Here is a tiny trained network, its code and every weight. The questions are about switching its units off for an input and a class, where a switched-off unit gives its printed mean instead of its output.

import numpy as np


def w(rows, s, z=0):
    codes = np.array(rows[::2]) - 128.0
    scale = np.full(codes.shape[1], s)
    scale[-1] = z or s
    return codes * scale


def f(y):
    return y / 2 * (1 + np.tanh(0.7978845608 * (y + 0.044715 * y**3)))


def log_softmax(a):
    a = a - a.max(-1, keepdims=True)
    return a - np.log(np.exp(a).sum(-1, keepdims=True))


def net(x, mask):
    res = np.array(x, float).reshape(1, 7) / 4 @ E
    y = f(res @ A[0][:, :-1].T + A[0][:, -1])
    res = res + np.where(mask, y, B[0][:, -1]) @ B[0][:, :-1]
    return log_softmax(res[-1] @ U[:, :-1].T + U[:, -1])


A, B = {}, {}
E = w([
[176,119,209,174,238,175,156,145],'x0',
[54,99,56,125,162,181,77,248],'x1',
[207,45,77,98,141,73,152,221],'x2',
[56,153,176,188,133,59,154,195],'x3',
[83,2,83,193,102,147,184,65],'x4',
[161,202,17,195,147,125,139,109],'x5',
[127,130,127,126,126,127,129,127],'x6',
],0.0099)
A[0] = w([
[134,190,134,93,136,93,131,133,70],'N0',
[195,124,137,110,97,62,211,142,116],'N1',
[94,150,78,90,31,88,87,131,15],'N2',
[147,160,176,152,82,116,143,70,80],'N3',
[157,120,169,172,242,198,126,143,4],'N4',
[73,172,137,139,136,185,99,87,60],'N5',
[121,182,43,191,178,116,96,118,30],'N6',
[143,173,130,114,129,139,97,155,99],'N7',
[58,122,91,120,151,217,85,203,3],'N8',
[56,146,176,221,119,42,166,183,48],'N9',
[101,88,108,166,126,144,125,93,70],'N10',
[189,101,100,82,119,249,84,81,116],'N11',
[143,187,128,96,140,93,87,140,72],'N12',
[111,88,108,178,102,164,168,120,128],'N13',
[159,95,101,124,146,85,136,178,94],'N14',
[165,169,85,192,120,123,143,119,81],'N15',
[134,168,143,95,149,143,99,156,76],'N16',
[76,79,197,83,111,144,83,137,73],'N17',
[84,95,113,142,147,147,175,108,48],'N18',
[153,134,143,137,165,145,174,130,134],'N19',
[150,158,137,105,153,127,79,139,57],'N20',
[159,127,156,169,139,124,132,130,83],'N21',
[178,94,97,130,128,98,106,175,30],'N22',
[67,174,144,156,120,177,93,101,64],'N23',
],0.014,0.0057)
B[0] = w([
[91,97,134,136,149,98,165,99,179],'N0',
[126,158,143,132,155,190,130,105,211],'N1',
[74,146,127,195,29,136,117,118,235],'N2',
[115,141,114,111,167,174,105,89,202],'N3',
[86,139,104,179,7,121,103,115,226],'N4',
[172,108,87,148,130,183,173,170,206],'N5',
[160,101,208,89,122,131,80,158,217],'N6',
[122,86,129,153,154,87,156,123,174],'N7',
[92,184,140,93,180,155,87,12,245],'N8',
[176,189,54,72,134,88,118,161,250],'N9',
[86,101,124,140,151,112,154,131,181],'N10',
[172,183,72,94,139,62,121,176,234],'N11',
[109,96,126,158,152,95,157,120,191],'N12',
[102,83,166,155,169,63,180,110,205],'N13',
[132,122,123,142,142,191,140,135,196],'N14',
[143,82,205,74,119,121,69,154,190],'N15',
[101,73,135,164,152,80,173,106,175],'N16',
[159,79,178,76,110,137,102,169,210],'N17',
[125,107,140,165,132,85,167,127,173],'N18',
[101,153,140,152,92,132,101,120,174],'N19',
[117,82,136,158,135,102,170,134,163],'N20',
[102,128,103,130,105,124,110,107,155],'N21',
[140,135,111,151,147,197,173,161,181],'N22',
[180,121,122,148,148,197,176,172,212],'N23',
],0.013)
U = w([
[95,72,160,164,176,31,178,110,91],'0',
[88,145,133,182,8,114,81,118,108],'1',
[150,125,127,150,167,226,165,177,77],'2',
[113,166,158,101,191,144,80,23,244],'3',
[163,183,79,87,144,25,101,178,110],'4',
[141,67,245,67,119,104,48,181,158],'5',
],0.013,0.011)

Each question gives the input, the list of numbers given to net, and the class t.
The units are the neurons (one row each of A and B). Each row of codes is followed by its name. A weight is (code - 128) times the scale printed after its matrix; where a second scale follows, it is the last column's (A, B and U).
mask holds one flag per neuron, in row order. A switched-off neuron (its flag False) gives its mean, the last column of its row in B, instead of its output. The means were averaged over made-up inputs and are rounded, as every weight is.
A unit's drop is (log p(t) with every unit on - log p(t) with that unit switched off) / (log p(t) with every unit on - log p(t) with every unit switched off).
The circuit of an input: a set's keep is (log p(t) with only the set's units on - log p(t) with every unit switched off) / (log p(t) with every unit on - log p(t) with every unit switched off). Starting from the 12 units with the biggest drops (on a tie, the unit counted first), units are removed one at a time, each time the one whose removal leaves the highest keep (on an exact tie, the one counted first), for as long as the keep stays at least 0.8.
circuit, biggest first: the units of the circuit, biggest drop first
unit that matters most: the unit with the biggest drop
top k neurons: the k neurons with the biggest drops, biggest first
drop when u is switched off: that unit's drop, to one decimal
input [-5,6,6,-4,1,2,1], class 2: circuit, biggest first => N22
input [-5,-6,0,-5,-6,-5,0], class 0: top 2 neurons => N8, N12
input [5,-1,7,-8,0,-1,-1], class 4: top 3 neurons => N11, N23, N5
input [-1,2,-5,-3,-5,0,-5], class 0: circuit, biggest first => N16, N7
input [4,4,-6,-7,2,-7,2], class 4: top 3 neurons => N11, N6, N15
input [1,-2,1,2,0,0,3], class 3: top 2 neurons => N11, N4
input [-8,8,6,5,-8,-5,3], class 0: circuit, biggest first => N16, N12
input [5,-7,4,0,4,6,-1], class 3: top 3 neurons => N1, N2, N17
input [1,-6,-2,1,5,-6,-4], class 3: top 3 neurons => N3, N6, N15
input [8,-8,-5,5,5,-5,-6], class 1: top 2 neurons => N4, N8
input [-8,8,0,2,-6,6,2], class 1: top 2 neurons => N2, N3
input [-2,7,7,6,3,0,3], class 2: top 2 neurons => N22, N14
input [-2,-8,5,-3,4,-8,-4], class 3: top 4 neurons => N1, N6, N3, N15
input [-4,-3,-1,7,3,6,3], class 4: unit that matters most => N9
input [-4,2,8,1,-8,-8,1], class 0: top 2 neurons => N16, N12
input [-8,1,8,-4,1,-6,1], class 1: top 4 neurons => N2, N23, N5, N3
input [0,-6,6,7,1,-6,3], class 4: top 4 neurons => N9, N8, N23, N5
input [2,7,3,-6,4,-7,8], class 3: top 4 neurons => N8, N6, N15, N9
input [-7,-6,-6,1,7,3,7], class 0: drop when N10 is switched off => 0.4
input [-1,0,5,8,1,-3,4], class 4: circuit, biggest first => N9
input [7,4,6,5,0,6,0], class 1: drop when N4 is switched off => 1.4
input [8,-8,2,-2,-5,-3,3], class 1: drop when N8 is switched off => 0.4
input [4,4,7,2,3,-6,8], class 2: drop when N1 is switched off => 0.0
